Below are the code and all the weights of a small trained network. Each question names an input and a class and asks about switching units off, where a switched-off unit gives its printed mean instead of its output.

import numpy as np


def w(rows, s, z=0):
    codes = np.array(rows[::2]) - 128.0
    scale = np.full(codes.shape[1], s)
    scale[-1] = z or s
    return codes * scale


def norm(h):
    return h / np.sqrt((h * h).mean(-1, keepdims=True) + 1e-5)


def f(y):
    return np.maximum(y, 0)


def log_softmax(a):
    a = a - a.max(-1, keepdims=True)
    return a - np.log(np.exp(a).sum(-1, keepdims=True))


def net(x, mask):
    res = np.array(x, float).reshape(1, 5) / 4 @ E
    u = 0
    for l in range(4):
        y = f(norm(res) @ A[l][:, :-1].T + A[l][:, -1])
        res = res + np.where(mask[u : u + 7], y, B[l][:, -1]) @ B[l][:, :-1]
        u += 7
    return log_softmax(norm(res)[-1] @ U[:, :-1].T + U[:, -1])


A, B = {}, {}
E = w([
[129,126,130,126,127,129,126],'x0',
[217,215,154,88,2,186,166],'x1',
[96,110,213,107,117,248,227],'x2',
[129,126,123,130,128,129,128],'x3',
[188,49,129,147,222,29,189],'x4',
],0.0089)
A[0] = w([
[140,138,159,134,118,181,226,1],'0.n0',
[27,123,169,114,193,162,175,55],'0.n1',
[94,173,111,141,85,141,78,85],'0.n2',
[123,116,151,152,114,157,147,67],'0.n3',
[43,131,142,116,98,217,81,94],'0.n4',
[11,151,114,159,144,175,44,105],'0.n5',
[91,107,161,133,142,183,201,133],'0.n6',
],0.012,0.0039)
B[0] = w([
[83,172,125,66,180,98,98,207],'0.n0',
[178,70,96,166,75,124,155,221],'0.n1',
[141,141,167,154,106,197,49,203],'0.n2',
[162,160,106,78,128,143,155,157],'0.n3',
[74,199,91,202,102,90,185,255],'0.n4',
[111,76,114,7,84,74,146,250],'0.n5',
[135,56,145,206,146,173,152,226],'0.n6',
],0.017,0.0091)
A[1] = w([
[172,78,165,74,178,195,146,1],'1.n0',
[114,135,144,109,249,132,116,178],'1.n1',
[48,165,109,130,146,115,122,147],'1.n2',
[88,105,141,93,139,152,181,68],'1.n3',
[94,114,193,104,117,183,221,49],'1.n4',
[204,173,122,173,136,118,195,228],'1.n5',
[119,64,113,165,111,101,96,128],'1.n6',
],0.017,0.0021)
B[1] = w([
[249,179,107,251,178,3,92,180],'1.n0',
[136,210,40,133,69,193,238,196],'1.n1',
[143,102,154,41,164,148,83,202],'1.n2',
[203,151,135,229,100,129,92,207],'1.n3',
[48,235,70,98,124,112,111,255],'1.n4',
[83,67,177,12,161,129,66,218],'1.n5',
[21,128,144,138,181,136,162,226],'1.n6',
],0.013,0.0087)
A[2] = w([
[170,80,161,193,210,163,134,8],'2.n0',
[170,98,151,182,187,174,117,220],'2.n1',
[212,233,188,134,124,21,137,19],'2.n2',
[144,142,134,145,227,100,148,101],'2.n3',
[181,20,115,29,52,4,100,111],'2.n4',
[150,167,92,108,20,162,48,120],'2.n5',
[66,78,107,155,109,92,224,85],'2.n6',
],0.013,0.0016)
B[2] = w([
[250,149,164,134,132,231,75,150],'2.n0',
[202,111,162,123,229,135,132,144],'2.n1',
[105,201,9,155,96,95,80,173],'2.n2',
[72,98,186,204,23,166,132,171],'2.n3',
[105,247,176,110,161,250,129,226],'2.n4',
[219,47,175,183,192,95,160,250],'2.n5',
[185,75,93,107,103,91,133,244],'2.n6',
],0.013,0.011)
A[3] = w([
[122,78,135,205,121,136,80,137],'3.n0',
[62,40,89,90,73,104,181,26],'3.n1',
[189,222,108,156,175,153,172,143],'3.n2',
[114,186,106,3,130,163,156,152],'3.n3',
[220,88,168,122,116,86,71,79],'3.n4',
[28,186,212,70,146,178,84,128],'3.n5',
[133,111,186,103,150,230,71,8],'3.n6',
],0.015,0.0018)
B[3] = w([
[209,188,202,47,37,112,130,167],'3.n0',
[89,239,23,188,143,86,89,211],'3.n1',
[28,20,102,64,131,98,137,191],'3.n2',
[147,43,216,141,171,130,110,222],'3.n3',
[204,86,151,246,125,168,168,181],'3.n4',
[129,144,166,3,173,194,100,249],'3.n5',
[71,136,71,132,90,51,147,195],'3.n6',
],0.013,0.015)
U = w([
[89,120,137,37,176,164,103,251],'0',
[77,159,2,152,133,92,134,109],'1',
[202,80,135,170,120,136,136,17],'2',
],0.015,0.0012)

Each question gives the input, the list of numbers given to net, and the class t.
The units are the neurons (one row each of A and B). Each row of codes is followed by its name. A weight is (code - 128) times the scale printed after its matrix; where a second scale follows, it is the last column's (A, B and U).
mask holds one flag per neuron, layer by layer. A switched-off neuron (its flag False) gives its mean, the last column of its row in B, instead of its output. The means were averaged over made-up inputs and are rounded, as every weight is.
A unit's drop is (log p(t) with every unit on - log p(t) with that unit switched off) / (log p(t) with every unit on - log p(t) with every unit switched off).
The circuit of an input: a set's keep is (log p(t) with only the set's units on - log p(t) with every unit switched off) / (log p(t) with every unit on - log p(t) with every unit switched off). Starting from the 12 units with the biggest drops (on a tie, the unit counted first), units are removed one at a time, each time the one whose removal leaves the highest keep (on an exact tie, the one counted first), for as long as the keep stays at least 0.8.
units of the circuit, in order: the units of the circuit, biggest drop first
unit that matters most: the unit with the biggest drop
top k neurons: the k neurons with the biggest drops, biggest first
k most important neurons of layer l: the k neurons of layer l with the biggest drops, biggest first
drop when u is switched off: that unit's drop, to one decimal
input [-3,8,-7,8,1], class 0: units of the circuit, in order => 1.n5
input [7,1,8,-7,8], class 1: top 2 neurons => 0.n0, 1.n4
input [-4,1,8,-7,8], class 1: top 3 neurons => 0.n0, 1.n4, 2.n2
input [8,-2,0,-7,8], class 1: top 4 neurons => 0.n6, 1.n1, 0.n1, 0.n2
input [-3,3,7,6,2], class 1: top 2 neurons => 0.n0, 1.n0
input [6,-7,6,4,1], class 2: top 3 neurons => 0.n6, 0.n4, 2.n0
input [-6,4,-6,4,1], class 0: 2 most important neurons of layer 1 => 1.n1, 1.n3
input [-7,2,-2,8,7], class 0: top 3 neurons => 1.n5, 0.n0, 0.n6
input [7,-8,-4,-5,-2], class 0: units of the circuit, in order => 0.n5, 2.n4
input [-2,-5,1,-2,8], class 2: top 2 neurons => 0.n4, 1.n4
input [-1,0,-2,-8,2], class 1: 3 most important neurons of layer 0 => 0.n4, 0.n5, 0.n3
input [1,-5,0,-7,3], class 1: 2 most important neurons of layer 0 => 0.n6, 0.n2
input [3,1,-4,7,-3], class 2: 2 most important neurons of layer 0 => 0.n2, 0.n0
input [2,2,0,4,-5], class 2: units of the circuit, in order => 2.n5
input [-4,0,-7,5,-5], class 0: top 3 neurons => 2.n4, 0.n5, 1.n3
input [-7,-1,-7,-7,-5], class 0: top 2 neurons => 0.n5, 2.n4
input [7,7,3,3,5], class 1: top 2 neurons => 0.n4, 1.n0
input [-1,2,0,-5,-7], class 2: 2 most important neurons of layer 0 => 0.n2, 0.n0
input [-5,7,2,1,6], class 1: 2 most important neurons of layer 0 => 0.n4, 0.n0
input [7,-1,-7,1,-1], class 0: unit that matters most => 0.n6
input [1,-6,2,5,-6], class 1: drop when 0.n4 is switched off => 1.6
input [-2,-1,-8,-6,-1], class 0: drop when 0.n3 is switched off => 0.0
input [-3,-4,8,-7,3], class 2: drop when 0.n1 is switched off => 0.4
input [2,7,-7,6,-8], class 2: drop when 2.n5 is switched off => 0.1
